Below are the code and all the weights of a small trained network. Each question names an input and a class and asks about switching units off, where a switched-off unit gives its printed mean instead of its output.

import numpy as np


def w(rows, s, z=0):
    codes = np.array(rows[::2]) - 128.0
    scale = np.full(codes.shape[1], s)
    scale[-1] = z or s
    return codes * scale


def norm(h):
    return h / np.sqrt((h * h).mean(-1, keepdims=True) + 1e-5)


def f(y):
    return y / 2 * (1 + np.tanh(0.7978845608 * (y + 0.044715 * y**3)))


def log_softmax(a):
    a = a - a.max(-1, keepdims=True)
    return a - np.log(np.exp(a).sum(-1, keepdims=True))


def net(x, mask):
    res = np.array(x, float).reshape(1, 3) / 4 @ E
    u = 0
    for l in range(3):
        y = f(norm(res) @ A[l][:, :-1].T + A[l][:, -1])
        res = res + np.where(mask[u : u + 5], y, B[l][:, -1]) @ B[l][:, :-1]
        u += 5
    return log_softmax(norm(res)[-1] @ U[:, :-1].T + U[:, -1])


A, B = {}, {}
E = w([
[125,117,232,133,141,142,140,130,121,134,159],'x0',
[128,125,133,113,97,252,121,173,86,123,39],'x1',
[124,111,139,128,142,79,125,141,37,127,80],'x2',
],0.0014)
A[0] = w([
[131,126,142,130,144,2,124,121,46,129,117,27],'0.n0',
[132,139,115,130,130,123,129,116,241,130,198,37],'0.n1',
[127,123,239,135,138,84,138,123,135,131,186,2],'0.n2',
[128,130,17,134,129,60,134,124,144,130,136,10],'0.n3',
[130,127,125,129,137,16,130,127,160,129,182,61],'0.n4',
],0.009,0.0013)
B[0] = w([
[111,52,104,121,75,151,194,252,180,117,141,234],'0.n0',
[114,45,103,124,80,139,195,254,163,117,136,248],'0.n1',
[149,164,151,98,152,39,53,102,133,123,122,218],'0.n2',
[147,165,176,93,153,35,54,101,137,121,129,220],'0.n3',
[126,182,112,174,160,224,131,8,59,148,108,254],'0.n4',
],0.0067,0.0079)
A[1] = w([
[88,154,124,139,114,191,116,148,80,137,80,129],'1.n0',
[139,191,128,157,142,253,142,37,61,140,85,188],'1.n1',
[141,110,218,75,123,127,85,200,147,132,83,96],'1.n2',
[172,196,195,69,149,25,43,103,127,116,101,10],'1.n3',
[179,185,198,48,151,15,6,116,123,112,66,3],'1.n4',
],0.0062,0.00027)
B[1] = w([
[177,118,122,150,166,25,118,104,171,117,215,188],'1.n0',
[95,167,104,188,171,224,180,2,89,144,150,255],'1.n1',
[136,120,93,150,126,159,165,100,106,140,119,192],'1.n2',
[80,207,112,89,118,107,8,142,134,143,84,205],'1.n3',
[186,128,224,103,172,33,15,89,128,125,142,225],'1.n4',
],0.0044,0.0078)
A[2] = w([
[137,158,165,117,96,178,155,154,155,116,115,26],'2.n0',
[81,254,145,75,140,171,100,109,92,109,61,67],'2.n1',
[56,169,174,112,106,160,140,122,125,136,95,2],'2.n2',
[78,175,135,99,103,154,166,103,97,95,57,88],'2.n3',
[63,184,171,90,97,178,104,111,120,159,80,56],'2.n4',
],0.0066,0.00056)
B[2] = w([
[113,4,16,200,155,34,103,202,129,102,239,142],'2.n0',
[214,94,122,101,92,87,187,182,100,114,84,253],'2.n1',
[238,28,46,172,161,7,134,98,171,140,204,89],'2.n2',
[234,68,35,194,166,61,99,75,194,176,239,114],'2.n3',
[95,77,147,154,189,115,110,168,142,80,174,130],'2.n4',
],0.0034,0.0018)
U = w([
[125,157,106,185,170,186,171,20,98,140,162,86],'0',
[114,61,103,115,71,144,198,255,156,116,125,254],'1',
[145,164,182,84,143,55,19,123,122,129,99,45],'2',
],0.0061,0.00011)

Each question gives the input, the list of numbers given to net, and the class t.
The units are the neurons (one row each of A and B). Each row of codes is followed by its name. A weight is (code - 128) times the scale printed after its matrix; where a second scale follows, it is the last column's (A, B and U).
mask holds one flag per neuron, layer by layer. A switched-off neuron (its flag False) gives its mean, the last column of its row in B, instead of its output. The means were averaged over made-up inputs and are rounded, as every weight is.
A unit's drop is (log p(t) with every unit on - log p(t) with that unit switched off) / (log p(t) with every unit on - log p(t) with every unit switched off).
The circuit of an input: a set's keep is (log p(t) with only the set's units on - log p(t) with every unit switched off) / (log p(t) with every unit on - log p(t) with every unit switched off). Starting from the 12 units with the biggest drops (on a tie, the unit counted first), units are removed one at a time, each time the one whose removal leaves the highest keep (on an exact tie, the one counted first), for as long as the keep stays at least 0.8.
circuit, biggest first: the units of the circuit, biggest drop first
top k neurons: the k neurons with the biggest drops, biggest first
k most important neurons of layer l: the k neurons of layer l with the biggest drops, biggest first
drop when u is switched off: that unit's drop, to one decimal
input [4,-7,2], class 0: circuit, biggest first : (0.n4)
input [-6,-7,3], class 0: top 3 neurons : (0.n4 0.n2 0.n0)
input [3,8,1], class 0: top 4 neurons : (0.n1 0.n0 0.n2 0.n3)
input [8,-7,8], class 1: 2 most important neurons of layer 0 : (0.n0 0.n3)
input [4,-4,2], class 0: top 2 neurons : (0.n4 0.n3)
input [-6,-1,-7], class 1: top 2 neurons : (0.n1 0.n2)
input [-2,-3,2], class 0: top 2 neurons : (0.n4 0.n1)
input [-8,8,7], class 0: 2 most important neurons of layer 0 : (0.n0 0.n1)
input [1,-7,8], class 1: 3 most important neurons of layer 0 : (0.n0 0.n2 0.n3)
input [2,-5,-1], class 0: drop when 0.n1 is switched off : 0.1
input [1,-3,8], class 1: drop when 0.n0 is switched off : 1.2
input [1,3,5], class 1: drop when 0.n4 is switched off : 0.7
